Below is a small trained network, with its code and all its weights. Each question gives an input and a class and asks what happens when units are switched off, that is, made to give their printed mean instead of their output.

import numpy as np


def w(rows, s, z=0):
    codes = np.array(rows[::2]) - 128.0
    scale = np.full(codes.shape[1], s)
    scale[-1] = z or s
    return codes * scale


def norm(h):
    return h / np.sqrt((h * h).mean(-1, keepdims=True) + 1e-5)


def f(y):
    return np.maximum(y, 0)


def log_softmax(a):
    a = a - a.max(-1, keepdims=True)
    return a - np.log(np.exp(a).sum(-1, keepdims=True))


def net(x, mask):
    res = np.array(x, float).reshape(1, 2) / 4 @ E
    u = 0
    for l in range(2):
        y = f(norm(res) @ A[l][:, :-1].T + A[l][:, -1])
        res = res + np.where(mask[u : u + 10], y, B[l][:, -1]) @ B[l][:, :-1]
        u += 10
    return log_softmax(norm(res)[-1] @ U[:, :-1].T + U[:, -1])


A, B = {}, {}
E = w([
[87,113,130,178,181,118,177,129,211,133],'x0',
[177,128,124,138,58,106,175,154,118,1],'x1',
],0.014)
A[0] = w([
[189,106,83,99,226,84,135,126,186,121,176],'0.n1',
[61,147,183,152,166,167,78,254,124,89,30],'0.n2',
[116,77,100,71,165,136,159,110,207,97,8],'0.n3',
[122,146,193,106,164,141,60,129,158,72,63],'0.n4',
[202,173,158,113,111,122,146,149,107,170,132],'0.n5',
[62,136,136,138,121,176,95,119,50,118,197],'0.n6',
[142,89,76,95,128,124,207,81,142,141,18],'0.n7',
[142,161,193,82,114,185,151,133,147,58,114],'0.n8',
[145,108,104,107,122,181,60,76,98,76,67],'0.n9',
[118,126,141,99,216,168,195,100,108,114,190],'0.n10',
],0.0076,0.0015)
B[0] = w([
[212,154,71,89,32,151,59,128,101,80,248],'0.n1',
[152,81,167,120,158,93,171,121,192,188,149],'0.n2',
[125,147,153,109,120,181,107,113,181,156,230],'0.n3',
[117,119,130,92,216,212,150,74,85,124,128],'0.n4',
[169,209,137,176,65,96,72,180,204,89,209],'0.n5',
[86,180,72,116,69,175,141,106,168,121,237],'0.n6',
[161,176,115,134,121,139,182,171,192,146,164],'0.n7',
[2,123,199,139,198,191,112,131,130,176,254],'0.n8',
[201,97,64,83,242,139,138,189,195,174,234],'0.n9',
[145,177,153,127,52,70,128,212,122,45,224],'0.n10',
],0.0073,0.0038)
A[1] = w([
[168,94,109,96,130,126,78,126,74,58,174],'1.n1',
[135,153,177,163,94,177,175,132,115,77,203],'1.n2',
[187,88,162,149,147,67,187,119,106,89,120],'1.n3',
[50,116,151,133,169,148,153,55,137,152,121],'1.n4',
[172,183,126,104,115,124,133,135,8,134,144],'1.n5',
[170,119,147,120,177,142,89,90,116,176,253],'1.n6',
[79,201,162,179,124,144,88,132,152,116,108],'1.n7',
[104,96,99,189,114,74,216,107,196,133,98],'1.n8',
[150,111,100,111,198,91,86,153,97,155,204],'1.n9',
[142,138,71,149,108,141,112,182,126,124,146],'1.n10',
],0.011,0.002)
B[1] = w([
[134,80,188,203,73,180,114,63,147,121,197],'1.n1',
[92,97,113,99,219,108,155,142,61,173,255],'1.n2',
[14,108,183,174,134,153,106,63,33,158,169],'1.n3',
[111,150,94,120,113,110,130,137,74,92,189],'1.n4',
[146,166,87,189,141,47,99,143,228,136,197],'1.n5',
[132,69,132,188,136,110,204,148,125,12,219],'1.n6',
[133,147,86,44,121,135,121,131,44,110,232],'1.n7',
[218,130,139,183,31,119,20,94,213,160,228],'1.n8',
[133,63,255,189,69,126,161,98,124,68,194],'1.n9',
[96,167,96,47,178,100,163,120,112,202,215],'1.n10',
],0.0079,0.0078)
U = w([
[216,182,121,167,84,88,62,121,237,126,170],'0',
[31,52,197,195,149,115,138,99,70,70,152],'1',
[116,184,60,5,192,133,174,175,87,145,130],'2',
[182,122,179,106,171,206,216,107,161,127,2],'3',
],0.012,0.0053)

Each question gives the input, the list of numbers given to net, and the class t.
The units are the neurons (one row each of A and B). Each row of codes is followed by its name. A weight is (code - 128) times the scale printed after its matrix; where a second scale follows, it is the last column's (A, B and U).
mask holds one flag per neuron, layer by layer. A switched-off neuron (its flag False) gives its mean, the last column of its row in B, instead of its output. The means were averaged over made-up inputs and are rounded, as every weight is.
A unit's drop is (log p(t) with every unit on - log p(t) with that unit switched off) / (log p(t) with every unit on - log p(t) with every unit switched off).
The circuit of an input: a set's keep is (log p(t) with only the set's units on - log p(t) with every unit switched off) / (log p(t) with every unit on - log p(t) with every unit switched off). Starting from the 12 units with the biggest drops (on a tie, the unit counted first), units are removed one at a time, each time the one whose removal leaves the highest keep (on an exact tie, the one counted first), for as long as the keep stays at least 0.8.
circuit, biggest first: the units of the circuit, biggest drop first
unit that matters most: the unit with the biggest drop
top k neurons: the k neurons with the biggest drops, biggest first
top k neurons in layer l: the k neurons of layer l with the biggest drops, biggest first
drop of u: that unit's drop, to one decimal
input [-5,-6], class 1: circuit, biggest first	(1.n6)
input [8,-8], class 0: circuit, biggest first	(1.n2 1.n8)
input [6,-6], class 0: top 2 neurons	(0.n8 1.n2)
input [-3,0], class 2: top 4 neurons	(0.n6 1.n10 0.n5 1.n8)
input [1,-4], class 1: top 2 neurons in layer 1	(1.n9 1.n6)
input [3,-3], class 2: top 4 neurons	(0.n1 0.n10 0.n9 1.n8)
input [3,3], class 2: top 4 neurons in layer 1	(1.n2 1.n7 1.n1 1.n5)
input [-3,-1], class 2: top 2 neurons	(0.n6 1.n10)
input [-2,-2], class 2: top 2 neurons	(0.n6 1.n8)
input [-6,8], class 1: top 2 neurons in layer 0	(0.n1 0.n8)
input [-3,3], class 2: top 3 neurons in layer 0	(0.n8 0.n5 0.n1)
input [-4,-3], class 0: top 2 neurons in layer 1	(1.n2 1.n5)
input [3,-2], class 2: top 2 neurons	(0.n1 0.n10)
input [-6,-4], class 0: unit that matters most	0.n6
input [0,-4], class 1: top 3 neurons	(0.n5 1.n9 1.n6)
input [7,-6], class 0: top 2 neurons in layer 0	(0.n8 0.n10)
input [-4,6], class 1: drop of 1.n1	1.3
input [-3,5], class 1: drop of 1.n1	1.3
input [1,3], class 2: drop of 1.n6	0.1
input [-1,3], class 2: unit that matters most	0.n8
